Here is a tiny trained network, its code and every weight. The questions are about switching its units off for an input and a class, where a switched-off unit gives its printed mean instead of its output.

import numpy as np


def w(rows, s, z=0):
    codes = np.array(rows[::2]) - 128.0
    scale = np.full(codes.shape[1], s)
    scale[-1] = z or s
    return codes * scale


def norm(h):
    return h / np.sqrt((h * h).mean(-1, keepdims=True) + 1e-5)


def f(y):
    return y / 2 * (1 + np.tanh(0.7978845608 * (y + 0.044715 * y**3)))


def log_softmax(a):
    a = a - a.max(-1, keepdims=True)
    return a - np.log(np.exp(a).sum(-1, keepdims=True))


def net(x, mask):
    res = np.array(x, float).reshape(1, 2) / 4 @ E
    u = 0
    for l in range(2):
        y = f(norm(res) @ A[l][:, :-1].T + A[l][:, -1])
        res = res + np.where(mask[u : u + 10], y, B[l][:, -1]) @ B[l][:, :-1]
        u += 10
    return log_softmax(norm(res)[-1] @ U[:, :-1].T + U[:, -1])


A, B = {}, {}
E = w([
[170,106,120,184,70,88,204,87,107],'x0',
[66,83,105,160,137,98,2,227,130],'x1',
],0.014)
A[0] = w([
[41,174,88,133,156,86,68,159,114,24],'L0N0',
[134,50,86,189,70,20,130,177,54,2],'L0N1',
[35,155,194,118,123,151,145,152,165,25],'L0N2',
[127,125,133,151,153,113,176,163,59,70],'L0N3',
[161,101,147,182,103,138,131,157,129,50],'L0N4',
[49,101,110,96,164,204,2,209,139,156],'L0N5',
[11,82,69,153,97,133,73,188,134,20],'L0N6',
[38,89,181,127,101,88,87,186,163,78],'L0N7',
[215,153,112,114,116,174,150,65,127,56],'L0N8',
[156,88,135,62,169,163,75,128,162,47],'L0N9',
],0.0094,0.0032)
B[0] = w([
[137,110,181,143,72,176,127,109,103,179],'L0N0',
[98,124,106,89,104,41,194,186,146,186],'L0N1',
[155,96,108,130,100,29,109,132,111,137],'L0N2',
[119,113,126,28,139,109,82,107,145,130],'L0N3',
[103,144,194,79,158,64,104,129,187,135],'L0N4',
[48,157,196,155,111,156,112,94,180,251],'L0N5',
[167,82,114,153,158,255,94,75,41,203],'L0N6',
[196,147,137,149,189,159,118,125,121,186],'L0N7',
[182,143,158,148,102,194,124,132,116,186],'L0N8',
[123,86,120,126,122,32,178,180,142,155],'L0N9',
],0.0091,0.015)
A[1] = w([
[182,88,55,146,141,31,101,135,138,122],'L1N0',
[113,100,128,155,65,145,124,105,106,196],'L1N1',
[41,142,140,129,161,110,102,165,168,82],'L1N2',
[67,147,132,98,126,88,104,141,169,3],'L1N3',
[65,150,180,148,115,90,111,140,215,5],'L1N4',
[120,114,61,124,121,7,171,179,104,85],'L1N5',
[97,159,135,59,180,134,105,158,142,106],'L1N6',
[141,84,106,147,164,191,23,152,130,64],'L1N7',
[133,101,126,147,116,39,135,154,135,110],'L1N8',
[172,138,83,169,116,159,108,156,155,90],'L1N9',
],0.014,0.0038)
B[1] = w([
[206,112,90,167,69,4,145,64,141,162],'L1N0',
[89,137,88,57,186,125,79,188,162,217],'L1N1',
[137,112,117,138,102,111,111,74,167,199],'L1N2',
[98,124,114,109,56,156,113,65,85,154],'L1N3',
[152,122,49,114,73,131,135,44,67,190],'L1N4',
[202,72,140,185,75,41,122,183,87,200],'L1N5',
[80,110,64,161,144,38,72,163,75,157],'L1N6',
[161,101,167,125,226,171,177,239,198,255],'L1N7',
[127,84,160,198,69,126,99,168,141,171],'L1N8',
[144,127,136,98,93,100,146,62,105,132],'L1N9',
],0.012,0.0089)
U = w([
[55,129,51,114,57,109,82,2,99,101],'0',
[87,220,66,64,206,72,140,152,67,3],'1',
[183,227,144,83,95,233,243,78,130,171],'2',
[171,76,131,184,36,42,173,175,125,134],'3',
[80,105,160,137,201,214,117,191,200,197],'4',
],0.016,0.0041)

Each question gives the input, the list of numbers given to net, and the class t.
The units are the neurons (one row each of A and B). Each row of codes is followed by its name. A weight is (code - 128) times the scale printed after its matrix; where a second scale follows, it is the last column's (A, B and U).
mask holds one flag per neuron, layer by layer. A switched-off neuron (its flag False) gives its mean, the last column of its row in B, instead of its output. The means were averaged over made-up inputs and are rounded, as every weight is.
A unit's drop is (log p(t) with every unit on - log p(t) with that unit switched off) / (log p(t) with every unit on - log p(t) with every unit switched off).
unit that matters most: the unit with the biggest drop
k most important neurons: the k neurons with the biggest drops, biggest first
k most important neurons of layer l: the k neurons of layer l with the biggest drops, biggest first
drop when u is switched off: that unit's drop, to one decimal
input [3,4], class 4: unit that matters most : L0N6
input [-5,0], class 0: 2 most important neurons : L0N5, L1N4
input [-6,-4], class 0: 2 most important neurons : L0N6, L0N7
input [-8,-6], class 1: 2 most important neurons : L0N5, L1N6
input [6,8], class 4: 2 most important neurons of layer 0 : L0N6, L0N9
input [0,0], class 0: 2 most important neurons : L0N6, L0N7
input [-8,-5], class 0: 2 most important neurons : L0N6, L0N7
input [2,-1], class 2: 2 most important neurons of layer 1 : L1N7, L1N5
input [-3,-2], class 0: 2 most important neurons : L0N6, L0N1
input [-4,0], class 0: 2 most important neurons : L0N5, L1N4
input [4,7], class 4: drop when L0N6 is switched off : 3.6
input [4,8], class 4: drop when L0N6 is switched off : 1.2
input [3,-2], class 2: drop when L1N7 is switched off : 0.2
input [-1,-2], class 2: most important neuron : L0N6
